Below are the code and all the weights of a small trained network. Each question names an input and a target symbol and asks about switching units off, where a switched-off unit gives its printed mean instead of its output.

import numpy as np


def w(rows, s, z=0):
    codes = np.array(rows[::2]) - 128.0
    scale = np.full(codes.shape[1], s)
    scale[-1] = z or s
    return codes * scale


def f(y):
    return y / 2 * (1 + np.tanh(0.7978845608 * (y + 0.044715 * y**3)))


def softmax(a):
    e = np.exp(a - a.max(-1, keepdims=True))
    return e / e.sum(-1, keepdims=True)


def log_softmax(a):
    a = a - a.max(-1, keepdims=True)
    return a - np.log(np.exp(a).sum(-1, keepdims=True))


def net(x, mask):
    ids = ['αβδεζηθλμξπφψ'.index(c) for c in x.split()]
    T = len(ids)
    res = E[ids] + P[:T]
    r = res
    for j in range(3):
        rows = slice(4 * j, 4 * j + 4)
        q, k, v = (r @ M[0][rows].T for M in (Q, K, V))
        z = softmax(np.where(np.tri(T) > 0, q @ k.T / 4**0.5, -1e9)) @ v
        o = O[0][rows]
        res = res + np.where(mask[j], z, o[:, -1]) @ o[:, :-1]
    y = f(res @ A[0][:, :-1].T + A[0][:, -1])
    res = res + np.where(mask[3:7], y, B[0][:, -1]) @ B[0][:, :-1]
    return log_softmax(res[-1] @ U[:, :-1].T + U[:, -1])


Q, K, V, O, A, B = {}, {}, {}, {}, {}, {}
E = w([
[191,32,88,145,47,167,162,185,189],'α',
[151,188,146,123,55,48,92,228,101],'β',
[97,158,64,43,201,100,84,97,249],'δ',
[210,141,186,79,47,107,133,105,71],'ε',
[181,218,192,111,72,139,96,110,47],'ζ',
[59,73,90,101,120,185,195,112,129],'η',
[206,152,144,180,90,10,203,43,78],'θ',
[200,130,91,194,108,200,68,200,58],'λ',
[22,86,60,107,146,194,141,211,64],'μ',
[116,179,76,184,111,28,172,97,44],'ξ',
[128,68,143,182,34,36,4,81,29],'π',
[144,68,126,95,115,151,187,157,160],'φ',
[111,187,54,60,23,108,147,40,142],'ψ',
],0.014)
P = w([
[92,71,254,196,224,199,109,114,153],'0',
[118,116,136,63,137,119,139,201,60],'1',
[132,152,131,74,129,146,121,178,107],'2',
[151,165,122,78,134,165,108,144,128],'3',
[189,225,122,88,103,133,92,107,125],'4',
[154,195,53,84,114,122,75,119,94],'5',
[188,210,56,68,104,132,78,97,121],'6',
[167,202,5,76,107,139,55,108,86],'7',
[211,199,32,95,102,123,75,54,100],'8',
],0.0063)
Q[0] = w([
[99,211,117,116,52,78,107,133,77],'h0',
[196,201,135,127,105,56,84,148,62],'h0',
[131,121,167,190,171,134,116,123,154],'h0',
[187,245,57,97,16,43,75,35,58],'h0',
[171,85,136,144,130,196,145,171,117],'h1',
[130,58,154,183,255,212,163,153,198],'h1',
[116,100,122,169,213,188,137,105,146],'h1',
[196,182,97,142,40,41,89,134,25],'h1',
[134,175,130,155,124,56,77,48,88],'h2',
[89,57,142,39,139,250,239,187,169],'h2',
[146,62,47,139,94,96,122,163,123],'h2',
[97,68,214,174,148,89,105,115,185],'h2',
],0.0089)
K[0] = w([
[207,151,57,163,54,160,150,133,158],'h0',
[219,123,25,148,109,192,122,126,122],'h0',
[163,79,180,153,182,67,173,204,74],'h0',
[180,137,2,116,93,157,102,115,125],'h0',
[113,136,215,223,166,121,111,159,146],'h1',
[103,71,239,220,192,145,191,178,81],'h1',
[155,88,199,182,128,155,162,192,93],'h1',
[130,174,66,85,150,131,66,93,155],'h1',
[78,129,49,57,110,53,127,80,160],'h2',
[160,94,177,141,168,165,204,131,60],'h2',
[156,107,105,145,109,165,148,91,128],'h2',
[71,57,173,167,144,115,51,118,97],'h2',
],0.009)
V[0] = w([
[30,110,152,118,94,153,196,106,71],'h0',
[100,104,99,176,163,204,66,183,127],'h0',
[99,141,145,99,102,160,62,49,27],'h0',
[94,57,124,54,101,136,160,123,252],'h0',
[131,115,158,43,166,90,108,137,88],'h1',
[230,82,137,168,159,132,54,225,144],'h1',
[98,183,158,173,102,94,146,184,127],'h1',
[138,72,89,121,196,108,199,121,150],'h1',
[147,158,151,121,160,73,62,61,160],'h2',
[103,146,127,181,119,58,105,120,68],'h2',
[96,104,104,147,118,98,203,170,141],'h2',
[176,2,118,136,55,91,144,114,164],'h2',
],0.0092)
O[0] = w([
[70,157,154,182,91,92,70,194,196,139],'h0',
[194,195,71,170,122,226,30,88,148,56],'h0',
[106,130,210,98,100,198,96,187,225,216],'h0',
[83,167,142,115,120,97,100,119,1,136],'h0',
[180,154,152,57,191,160,138,48,87,144],'h1',
[159,30,138,106,195,78,58,192,94,1],'h1',
[156,68,66,181,165,164,157,172,111,115],'h1',
[98,119,64,88,94,69,106,78,196,56],'h1',
[116,115,100,114,135,78,141,128,221,145],'h2',
[182,98,70,161,113,94,124,121,141,127],'h2',
[135,69,143,152,149,172,144,110,138,105],'h2',
[100,59,145,138,80,128,56,41,103,121],'h2',
],0.0089,0.0079)
A[0] = w([
[135,165,132,87,127,187,166,56,122,194],'n0',
[156,64,91,112,167,201,48,140,88,252],'n1',
[134,165,127,115,173,42,100,104,123,231],'n2',
[124,163,125,109,110,255,175,165,87,113],'n3',
],0.0081,0.0027)
B[0] = w([
[152,101,139,193,126,78,34,238,65,232],'n0',
[71,150,95,185,220,76,118,97,179,211],'n1',
[178,81,173,2,157,240,170,54,169,152],'n2',
[131,90,163,203,194,153,115,3,122,245],'n3',
],0.0058,0.012)
U = w([
[170,183,77,168,127,144,83,72,158,122],'α',
[129,131,119,106,129,174,147,147,157,63],'β',
[167,165,77,125,123,99,113,81,36,118],'δ',
[84,190,158,191,71,87,112,134,121,169],'ε',
[147,139,93,127,137,99,94,254,86,199],'ζ',
[108,77,137,144,109,41,44,107,143,47],'η',
[114,109,35,158,89,108,172,145,166,123],'θ',
[117,116,125,103,130,110,98,83,104,92],'λ',
[132,70,132,152,149,103,201,44,122,118],'μ',
[142,114,205,112,151,190,131,108,150,2],'ξ',
[112,53,192,96,106,188,140,158,59,124],'π',
[127,109,85,120,100,170,148,106,143,101],'φ',
[132,169,130,15,175,108,87,96,178,216],'ψ',
],0.0075,0.0048)

Each question gives the input, a string of symbols that net reads in full, and the target symbol t.
The units are the heads (4 rows each of Q, K, V and O) and the neurons (one row each of A and B). Each row of codes is followed by its name. A weight is (code - 128) times the scale printed after its matrix; where a second scale follows, it is the last column's (O, A, B and U).
mask holds one flag per unit, heads first, then neurons. A switched-off unit (its flag False) gives its mean, the last column of its rows in O or B, instead of its output. The means were averaged over made-up inputs and are rounded, as every weight is.
A unit's drop is (log p(t) with every unit on - log p(t) with that unit switched off) / (log p(t) with every unit on - log p(t) with every unit switched off).
The circuit of an input: a set's keep is (log p(t) with only the set's units on - log p(t) with every unit switched off) / (log p(t) with every unit on - log p(t) with every unit switched off). Starting from all 7 units, units are removed one at a time, each time the one whose removal leaves the highest keep (on an exact tie, the one counted first), for as long as the keep stays at least 0.8.
circuit, biggest first: the units of the circuit, biggest drop first
top k neurons: the k neurons with the biggest drops, biggest first
heads that matter: for each layer, one digit per head in row order, 1 if its drop is at least 0.15 and else 0, layers parted by /
input η ψ η φ, target ε: circuit, biggest first	[h0]
input μ ψ η, target α: heads that matter	100
input α ψ ζ ψ η, target π: circuit, biggest first	[h2, n1]
input θ α ψ β λ φ λ ε β, target α: heads that matter	100
input λ δ α, target ζ: heads that matter	010
input β β β μ α, target μ: heads that matter	111
input β π π, target η: heads that matter	011
input φ δ μ ψ η φ π ε, target ε: circuit, biggest first	[h1, h0]
input μ ζ π μ ψ, target ε: circuit, biggest first	[h1, n0]
input μ β ψ β ψ ψ α ψ μ, target π: circuit, biggest first	[h0, h2]
input β δ β β, target ψ: heads that matter	010
input β β ξ β μ, target μ: top 2 neurons	[n3, n0]
input ψ π β θ α η ξ π, target δ: heads that matter	100
input β μ β β η ξ δ β β, target ψ: heads that matter	011
input θ η φ, target θ: heads that matter	110
input ξ η β β α η δ π, target ψ: heads that matter	011
input ζ ξ η δ β θ, target ψ: circuit, biggest first	[h1, h2]
input β ζ φ, target μ: heads that matter	110
input α η μ, target η: circuit, biggest first	[h1, h2, n1]
input η β ζ, target ξ: circuit, biggest first	[h0, h1]
input ξ η η η ψ ψ θ, target ε: circuit, biggest first	[h1, h0]
input φ μ π η ψ ξ β λ θ, target α: circuit, biggest first	[h0]
input φ ψ δ ε, target ψ: circuit, biggest first	[h1]
